Each row comes from the steps of one walk. Every step used is in the known rows, and no mark comes twice. Write the walk behind each row, first mark first.
Each row is shifted at random along 7 fixed directions that mean nothing.
Known rows:
pivu, kogok, feruge, zosakas: [ 268 -179  210  -32  -78  300 -246   85   38 -210  343   61 -157 -157
  223  -97  205  -90 -199 -231  441  150  117   18  -47 -253  386  187
  304 -143 -114  -20  329 -144   50  219   25  -11 -382  -63   62   81
 -378 -315  -48   -3 -140  -82]
nepa, zosakas, zazo, demas, lusu, kogok, feruge, pivu: [-104 -124  191 -162  -10 -373 -213  132   56   29  343  -66  226 -262
  -22  431 -295  -54 -354 -194  160  104  258  -48 -144    7  177  -10
 -175 -565  -50  295  208  141 -188 -108  200  339 -373  311 -163 -315
 -113  130   98  193 -160 -338]
demas, zazo, nepa, vefut, kogok, feruge, zosakas: [-162  -72  607 -228  125  -31  -87  353 -205 -267  668   29 -705   70
 -173  199  159  -44 -398  -17  580  -32  207   82  -46 -196  384   20
 -101 -205  -97   88  -99  -40   -1  300 -213  189 -122  169 -539 -321
 -125 -137  -70  343  167 -166]
demas, lusu, nepa, vefut, kogok, feruge, zosakas: [  29 -344  779   91  448  -74   83  570  253 -344  543 -155 -591  -33
 -401  412 -614 -220 -255 -286  646  -80   60  194 -613  111  636  298
  329 -206 -173  435 -122  252  103   28 -430  347  318  -12   30 -303
 -194 -533    5  259 -103 -143]
demas, zazo, nepa, zosakas: [ 348 -313  -85   60  -33  156   12  267   28 -479  322  349  134 -458
   42   69 -197 -262  185 -123  320  209  118  179   74  348   65   27
  117   62  247 -218  135  112  -60  146  -70 -139 -174   60   64 -173
 -297 -159 -359   94  -15  -96]
zazo, nepa, zosakas, demas, feruge, pivu, kogok, lusu: [ 251 -307  518   77  297  106  -52 -163  -66 -222  515 -193 -328   -2
  266 -218  -26 -170 -448 -378  746  126   91   21   70   33  550  170
  551  -32 -281  130   99 -232 -248  246 -245   -7 -333  -50  347 -131
 -438 -137 -233  133   -7 -401]
vefut, nepa, zosakas, zazo, demas, lusu, kogok, feruge: [ -20   48  459 -344 -235 -232 -280  -18 -278 -117  502    7 -174 -460
  -88   87  -85 -134   23 -167  276  140  152  103 -233  149  366  -15
   59 -219  -59  277  231 -100 -357  465  147   82 -464   20 -217 -248
 -334 -207  -99  464  406  -84]
kogok, feruge, demas, zosakas, zazo, nepa: [  -2 -222   33   -7 -296  113  -11  226  -69 -562  354  258 -216 -102
  -82  120 -325 -238   61 -318  297  453  105  232 -199  399  233 -127
  173   87  306   -8  -85  247 -123  170 -224   36 -148  285 -255 -349
 -580  149   41  134   78  240]
demas, zosakas, zazo, nepa, vefut, lusu, kogok: [ 421 -244  151   52   89  150   63  445  -41 -502  372  395   17 -322
  -67  684 -185 -362  -58  121  342  201  263   34 -222  207  -11  148
  -83 -209 -148 -223   80   70  -39   71  -75  202 -314  112 -112 -259
   56 -206 -103  187   56 -256]
zazo, nepa, zosakas, demas, lusu, kogok: [  -9  -43  673 -255  201  -16  216   54 -141 -157  529 -191 -290 -116
  -88   -4 -130  -93   -2  -71  518  -64   19   42 -217  320  263    6
  -14   15 -173  455 -138   90 -371   80 -293  320 -283  307  -25 -421
 -323   67 -242  516   61 -386]
zosakas, zazo, nepa, vefut, lusu, kogok: [ 138 -274  576  212  270  127  260  318  -29 -431  307   86 -421   36
 -407  297 -247 -266  -84   -5  544   41   72  205 -290  440  142  205
  123 -233 -349  208 -275  131 -164   67 -288  309    1  -81   36 -411
  291 -329 -103  372  252 -337]
zosakas, demas, zazo, nepa, vefut, kogok, lusu: [  88 -103  419   62  410  187 -212  -76  -29 -548  222  426 -272   72
  110   97  205  215 -270 -135  429   64  356  -49  301 -225   13  130
  343 -238 -393  -74  139 -136   11  264  -36  -19 -456  -41 -135 -158
  -84 -258 -133    5  187  -51]
nepa, zosakas, zazo, demas, feruge, pivu, lusu, kogok, vefut: [ 286 -252  234 -133  202  -54  -83   83   74  -23  202    6  -24 -107
  318  -75    7  -16 -101  100  578  192  106 -313 -140   -2  160  -98
  165 -143  -62  300  212   45 -269  133 -197   -5 -489  -17  272 -349
 -361    1 -261   45    5 -404]
zosakas, demas, zazo, nepa, vefut, lusu, kogok, feruge: [-119 -173  572   47  197   68  142  243  -78 -494  273  226 -689   20
 -421  405 -180  -50 -171 -132  305  205  194   77 -170  510  227   52
  142 -243 -278  316 -154  232 -109  122 -237  276 -118  147 -381 -453
  114 -319   28  229  171 -219]
zosakas, zazo, demas, feruge, pivu, kogok, vefut, lusu, nepa: [ 376 -468  106   -9   84 -297   50  396   41 -413  270   -5 -160 -172
  -79  603 -516 -306 -208  272  640  142  172 -156 -269  234  202  174
  145 -190 -316  146  -18   77 -521   41 -443  190   28 -226  237 -210
  211 -249 -134  -76 -116 -311]
demas, lusu, kogok, feruge, pivu, vefut, zazo, nepa, zosakas: [ 109 -304  408 -175    3 -309  159  165  -47  -67  624 -239 -181 -334
 -290  467 -362 -302 -129  -17  518   46  162  -20 -489  252  397  133
  -80  -76 -178  479    8  286 -328  -33 -118  221   53  356 -102 -259
 -117 -339  -29  243  -20 -289]
demas, zosakas, zazo, nepa, vefut: [  34   83  409   30   31   40  -30  243 -212 -424  559  114 -422  193
 -148  -19 -163 -187 -155   55  665   38   82  229 -193  212  316  -60
  -58   61   17   20 -353   56  -88  231 -450  -54   24   80 -197 -425
 -292  -14 -208  539  284  148]
pivu, vefut, zazo, nepa, zosakas, demas, feruge: [ 186  -29  190  -25  133  -23 -186  -69 -322 -202  116  -11 -254 -183
   52  353  180  -28 -291  -80  277  381  491   13  259  193   52  141
  -18 -425    4 -138   75  -14 -448  192  227  -52 -512  159 -105  -19
    9 -345 -116   70  162 -262]
nepa, vefut, kogok, demas, zosakas, zazo: [ 229 -144   17  100  340 -108 -405  405  102 -328 -135  242  190  -64
 -117  640   49   92 -312  -33 -124  381  486  103  157 -175 -163  -82
 -263 -697  -21 -357  321   95   70 -177  348  361 -303  215 -302  -73
 -234 -120  206   85 -217  -20]
vefut, lusu, kogok, feruge, demas: [-135 -282  358  -55 -122    3  372   67   57 -126  184 -100 -278 -141
 -482  103 -230  -35   99 -134  124  124  -53   69 -178  212  135    0
   65 -200 -446  347  -13  324 -266   93 -122  329   29  -12 -163 -117
   -6 -242   38   51  -77 -142]
pivu, feruge, demas, lusu, kogok, vefut, nepa: [ -25   52  590  -98  228  -80 -410 -115   45   89   96  -38 -202 -126
 -213  -31  175  175 -115 -141  228   42  287   29 -139  -86  295  -38
  -73 -315 -204  571    1  189 -228 -111  222   96 -216  230 -189   38
   13 -363   65  245  101  -93]
pivu, feruge, demas, zosakas, zazo, nepa, vefut, lusu: [  46 -227  278  289 -217  167  -37  362 -298 -495  502    3 -533   92
 -417  865 -241 -376 -654 -329  518  298  142  445  -78  351  410  194
   66 -506   -8 -179  -36   49 -381  316  -62  219   19   48 -255    4
  116 -357  -17  168   99 -108]
lusu, nepa, zosakas, zazo, demas, feruge, pivu: [ 200 -331  -79   -4 -143  -74   74  399  -87 -216  416   46 -129 -322
   34  235 -528 -451 -215 -165  331  469  130  227 -217  400  235   21
    1 -248  267  -73  -12   48 -304  170 -218   98 -199   55  142 -360
 -204   66 -252  175   19 -220]
demas, feruge, zosakas, zazo, nepa, vefut: [   7   46  514  161  374   13 -398  209  -95 -216  290   92 -409  213
  101   70   42  -38 -568 -195  655   40  339   93   66  -66  350   89
   73 -424  151    8 -311  -65   61   60  -98  -59 -285   23 -154 -370
    9  -53  -34  378  164 -307]
kogok, demas, lusu, nepa: [ -68   -4  151   41   49 -237 -462  -82  111 -138   71  206  142 -106
 -225   28 -452  110  -12  -88  197 -142  132  140 -161   53  294   -2
   25 -265 -168  383 -110  171 -216 -196  -21 -117  116  194  -90   45
    5 -108   33  362 -229   45]
lusu, zazo, nepa, vefut, zosakas, demas, feruge, pivu, kogok: [ 129 -147  202  -21  -87 -206  -64  324 -192 -267  604 -223 -280    8
   18  492 -151 -239  -78  176  108  492  252  255  160  147  -32 -269
 -406 -210   60  -41  -39  204 -316   44 -137  232 -396  305 -394 -386
 -241   47  -34  429  195   52]
feruge, pivu, vefut, kogok, lusu, zazo: [ 137 -196   43 -150 -142  -69 -232  -59 -117  204  169   54   98 -156
  -87  258  186   78 -200  140   78  349  237  135    7 -393  -21  -27
 -403 -457 -284   79  430   66 -180  -99  479  331 -308  333 -230  180
   92 -178  -40  214  -29  -50]
zosakas, demas, feruge, pivu, kogok, lusu, zazo, nepa: [ 202 -576  428  229  503   38  -62  156  318 -491   16   65 -264    8
   -9   29 -375 -133   38 -336  417  493  118   63 -208  358  289  -40
  376   57  144  512 -178  304  130 -327 -165  266 -151  326  206 -541
 -316   61  -12  131  -46 -373]
vefut, kogok, demas, feruge, zosakas, zazo: [  83 -252  325   69   49 -340 -242   37   17 -351  341 -148  -72  -87
 -173   75 -548 -123  -67 -332  337  -59  166  255 -186 -108  481  185
  380 -345  188   90   21  -78 -178  342 -295  -15  118 -239   65 -122
 -554 -223  100  269 -110  111]
demas, zosakas, zazo, nepa, vefut, lusu, kogok, feruge: [  96  -29  431 -243 -117  -81  197  351 -206 -321  727   26 -396 -102
  -99  375 -172 -233 -129  250  783 -181   37 -251 -378  167  342   43
   96  159 -467  144  -21  107 -273  507 -581   35 -112 -107 -322 -298
  -80 -294 -182  188  242   35]
demas, lusu, kogok, vefut, zosakas: [ 125  -63  296 -111  -88 -167 -156 -108  -43  -28  414    1   88 -342
 -167   30 -347  -20  417  132  155  -45  127  221 -310   87  268   51
  -32 -117 -123  278  151  111 -267  113  -95  -13  -26   41  -41  -23
 -305 -274 -133  533   13  168]
nepa, zosakas, zazo, demas: [  17 -146  310  118   36 -121  111  150   -1 -338  257 -164  -98  -15
 -238  -44 -348  -91  -12 -135  489   68   49  269   17  342  152   30
  179 -221    9   48 -117  165 -369  186 -248   48   -4 -214  193 -319
 -233 -105 -267  250   96  -45]
feruge, pivu, demas, zosakas: [  67 -173  244  -85 -179 -100   -2  -39 -119 -266  532  -34 -263   21
 -250  -69 -383 -240 -187 -154  357  131   -3  259 -340 -200  511   66
  -52  -85  136  156 -177 -143   -2   32 -242 -110  262  122   -6  -64
 -700    4 -117  530 -253   -2]
lusu, kogok, vefut, zosakas, demas, zazo, nepa: [ 325 -275  254   66  667  -27 -259  213  341 -525   -5  381  192 -299
  115  352 -190  130  225  -27  277  168  621  -97   56  240 -197  166
  265 -223   85  132  -24  373  -56 -300 -150  -15 -402   85   30 -372
  -63 -251   47 -106 -146 -212]
zosakas, zazo, nepa, vefut, kogok: [ 248 -188  228 -152  152  237  282  371 -158 -443  359  191 -325  -32
  224  -68  311  -61  154  250  441  234  131 -199   41 -109 -222  -85
    7  213 -250 -161   73  -84  -23  363 -245  215 -518   -4 -138 -351
 -322   42 -310  128  414  107]
zosakas, demas, zazo, nepa, vefut, lusu, kogok, feruge, pivu: [ 117 -244  -36 -129 -415   89  314  265 -220 -439  591  414 -338 -294
  -44  555 -176 -256 -148   41    7  528  184    0  -73  271  -37 -180
 -110  -31 -220 -137  284  121 -140  214 -133  224 -431  292 -523 -322
 -283  -34  -44   80   97  102]
kogok, feruge, zosakas, zazo, nepa, vefut, lusu: [ 172 -135  268  173 -165   98 -107  177 -157 -412  462  280 -281 -132
   69  355  -85 -119 -230 -238  495  242  274   70   -2   25  249   94
  417 -137 -132 -220  156   31  -23  271   33  -72 -397  -63 -261 -130
 -267 -221   34  152  207   94]
zazo, nepa, zosakas, demas: [  20 -166  505  312  564  -10   40   70  221 -373  111  -81  -51   43
 -153 -124 -285   16  -50 -352  314  119  322  265  196  403   41   62
  257 -218  -45  118 -287  361 -150 -323  -91   77 -144  181  194 -285
 -159  -46  -53  196  -62 -198]
nepa, vefut, zosakas, demas, feruge, pivu, kogok, lusu, zazo: [ 379 -269  225   29  278   11 -242  206   38 -130  138  -81 -126  -73
  293  481  147  107 -299  -83  321  561  257 -142  192 -222   27  -86
  137 -299 -171    2  433   84   16  124  112  234 -604 -120  -84 -224
 -420 -301  -63  -52  -23 -203]
feruge, pivu, lusu, zazo, nepa: [  71 -178   -3  -41 -261   61 -180 -111  -23 -185  476  277  147  -98
  138 -112 -122 -118   79   25  357  160  -48   95   -3 -188    0 -133
 -127   53   12  273  -23  105  -52  -43   33 -160 -308  330  -62 -113
 -116  163 -163  276  104  -56]
zosakas, demas, lusu, kogok, vefut, nepa: [ 233  -84  554  -47  198   90 -133 -107  -30 -284  143  236 -330 -348
 -231    2 -197  -51  107 -249   80  423  214  326 -356  351  276   68
  190 -192   -5  302  134    5 -105  -41   80  188 -211   99   53 -209
 -465 -438  -20  486  195   14]
kogok, lusu, zazo, demas, feruge, pivu, vefut, zosakas: [ 254 -557  205  -96  112 -105   59  212   41 -143  284  -69 -404 -348
  120  242 -310  -54   48   53  712  410   36 -212 -204  -18  362   66
  381   72  172  153  221  107 -133  252 -253  -98  -86 -319  117 -184
 -402 -298 -461    3   62 -101]

Write each row's walk:
[-133  262  491 -127   50   62 -198   37  -72 -163  466  160 -333  185
   21 -112  224   61 -128  -83  414   43  283  -26 -118   -8  199 -177
  -93 -140 -152  250 -298  215  -59  141 -240  -57 -447  372 -499 -493
 -207   76  160  349  281  134] | lusu, kogok, feruge, demas, zosakas, zazo, nepa, vefut
[ 392 -302 -329  -74   24 -123 -196  431  -41 -261 -137  365  424 -618
  280  740 -120 -118   -4  133   62  411  458 -305  253  110 -310   36
  -67 -423  -72 -351  375  114 -332   82  371  123 -745   11  -25  -22
  248   12 -197 -266 -103 -481] | vefut, lusu, nepa, zosakas, zazo, demas, feruge
[ 108 -138  328 -311   -7  230  -32  257 -191 -134  367  209 -505 -247
  -26  404  349   19 -201  162  361  403   64   25  -27 -276  164  -97
 -201 -300 -139 -221  386 -182   -2  361  163  236 -431  127 -384 -138
 -198 -159 -391  289  258 -136] | nepa, vefut, kogok, lusu, zazo, demas, zosakas
[ 131  -93  438   30  173  -45 -150  189   21 -140  432   26 -463  -74
  -75 -123 -186  -91    4  -79  248   88  222  198 -205 -144  447  -32
  142 -181  -56   32  -86    8  -40  195 -287 -117  -77   81 -166 -140
 -406 -212  -33  435   48  168] | lusu, nepa, vefut, kogok, demas, feruge, zosakas
[  25 -391  291    5  241  -14 -189  213 -176 -315  244   84 -491  241
   70  157   84  -70 -443  -41  385  349   87  -68   20 -184  168 -136
   37 -278 -103  119   75 -217  -91  178  -54  269 -313  173 -154 -253
 -304  143  -20  255  140 -325] | zosakas, zazo, nepa, vefut, kogok, demas, feruge, pivu, lusu
[  33 -119  627  -71  310 -264 -268  225  -86 -365  398    9 -258   84
  -70  396  -49   95 -247  -90  518  -34  273   30  -66 -276  236  -45
   63 -260  -35  147  -50  -30  -85  -15  -45  301 -225  232 -340 -370
 -488  120  119  515   20 -157] | feruge, zosakas, zazo, nepa, vefut, kogok, demas, lusu
[ 201  -10  414 -229  147 -452  101  -10 -254  262  323 -456 -209 -214
  -41  497  -22  140 -397  -15  568  128  189 -291   56 -138  207  107
  -57 -349 -200  265  164  152 -388  178   -4  191 -263 -151 -125  -91
 -190 -406 -126  121  -73 -307] | nepa, zosakas, demas, feruge, pivu, vefut, lusu, zazo
[  27 -405  284  148 -103   25  102  266 -126 -563  602  107 -587  167
 -215   92 -618 -464  -53  -33  358  328  -64  376 -407  163  334   64
  110 -183  -42  237 -195  -87 -217  422 -483  118   15    4  168 -400
 -164  -50 -185  392  325    9] | zosakas, zazo, demas, feruge, pivu, lusu, nepa, vefut, kogok
[  59 -113  182   50  171   75  -77  256  209 -397  212  327 -214  -88
 -157  145  -69   70   54 -189  114  158  278   42  -23  -54    3   41
  122 -266 -222  116  -11  298   81  185 -159   -7 -179   30 -260 -237
  -43 -434  117 -127   67  243] | lusu, nepa, vefut, kogok, feruge, demas, zazo
[ 275 -173  328  -99  605  -48 -114  513    4 -129  194 -175 -295   99
  255  430  165   22 -452  144  369  394  433 -271  143 -232 -105    1
 -202 -318 -334  101  -41  107  -93 -107 -163  416 -554   34  -88 -347
  -73  -65    1  -45 -160 -493] | lusu, nepa, vefut, zosakas, demas, feruge, pivu, kogok
[  98  -40  746  146  139 -188 -201 -258  194 -410  504  126 -156 -104
 -188 -198 -675  -49  331 -307  635 -213  145  319 -621  145  668  257
  579 -108  240  577 -316   88  -63   41 -455 -241  103  -40  267 -521
 -566 -177   17  666  104  168] | feruge, zosakas, zazo, demas, lusu, kogok, vefut
[ 171   70  453   17   27   60 -310  238   49 -366  400   65 -282  125
   93  317 -112    6 -232 -117  396  156  253   49 -197    8  336  -39
  153 -131 -274  289   96  228 -125   -1 -170  154 -404  269 -185 -247
 -406 -226  137  225 -110   98] | pivu, kogok, feruge, zosakas, demas, lusu, nepa, vefut
[ 157 -289  369  244  241   54 -226  248  110 -477  464  190 -326 -165
 -340  357 -370 -225 -127 -175  415  -11  196  438 -116  377  356  218
  263 -442   57  -35  -82   52 -170  146 -340 -186  150 -183  -81 -211
   31 -608  -79  361   39  -71] | lusu, kogok, demas, zazo, nepa, vefut, zosakas
[ -64 -110  311  -18  137  -20 -132  455 -184 -272  165 -155 -462  365
 -141  409 -227   -5 -301  273  408  268  108   73   70  239    3 -186
 -179 -253 -351  244  -74  314 -531  205 -336  253 -198  -54 -140 -183
   59 -183 -210  140    6 -276] | pivu, lusu, nepa, vefut, zosakas, demas, feruge
[   8  -60  200  -37  213 -205 -380  -90  -16  161  180  -17  137 -159
  239  226   12  125 -529 -274  305  295  362  -29  330  -30  103 -151
  -46 -447  -29   86  165  178 -192 -177  331   55 -580  363 -202 -148
  -39   92  -46  112  -56 -402] | kogok, lusu, zazo, nepa, zosakas, demas, feruge, pivu
[ -34  212  398 -362    8 -168 -121  232 -175 -196  233  130 -326  -10
   70  488  111  305 -171   41  367  325  378 -346 -124 -233   -5 -259
  -96   29 -273  384  -16  360  -50   58    1  246 -577  357 -631 -494
 -521   43  143   79   22  -57] | kogok, feruge, zosakas, demas, lusu, nepa, vefut, zazo
[ 253 -318  163 -295  -55 -162  -56  213 -207 -192  507   -4  -61 -327
  107  683 -214 -177 -202  140  516  213  214 -117 -304 -196  112  289
  -97 -363   45  145  251 -169 -343  185  -77  317 -366  -91   21 -231
 -208 -101 -163  222  -58 -332] | feruge, pivu, vefut, zosakas, zazo, demas, lusu, kogok
[ 297 -481  359  -76   33 -121  130  209    2 -235  552 -244 -580 -347
  -66   89 -349 -273  300    8  519  442  -44  167 -357  223  498   51
  247   40  327  209    7   -4 -160  268 -430   -9   42 -185  127 -383
 -567 -286 -306  382  197   22] | lusu, zazo, demas, feruge, pivu, kogok, vefut, zosakas
[  43 -189  304  -49   75  127 -150  510 -192 -423  225   67 -425  283
  -64  444  -27  -24 -221  295  713  265   86   45   -7  101  -88  -47
  -25 -244 -302  173  -82  145 -485  274 -262  224 -347 -186  -48 -332
  138  -96 -276  149  200 -375] | pivu, lusu, nepa, vefut, zosakas, zazo, demas
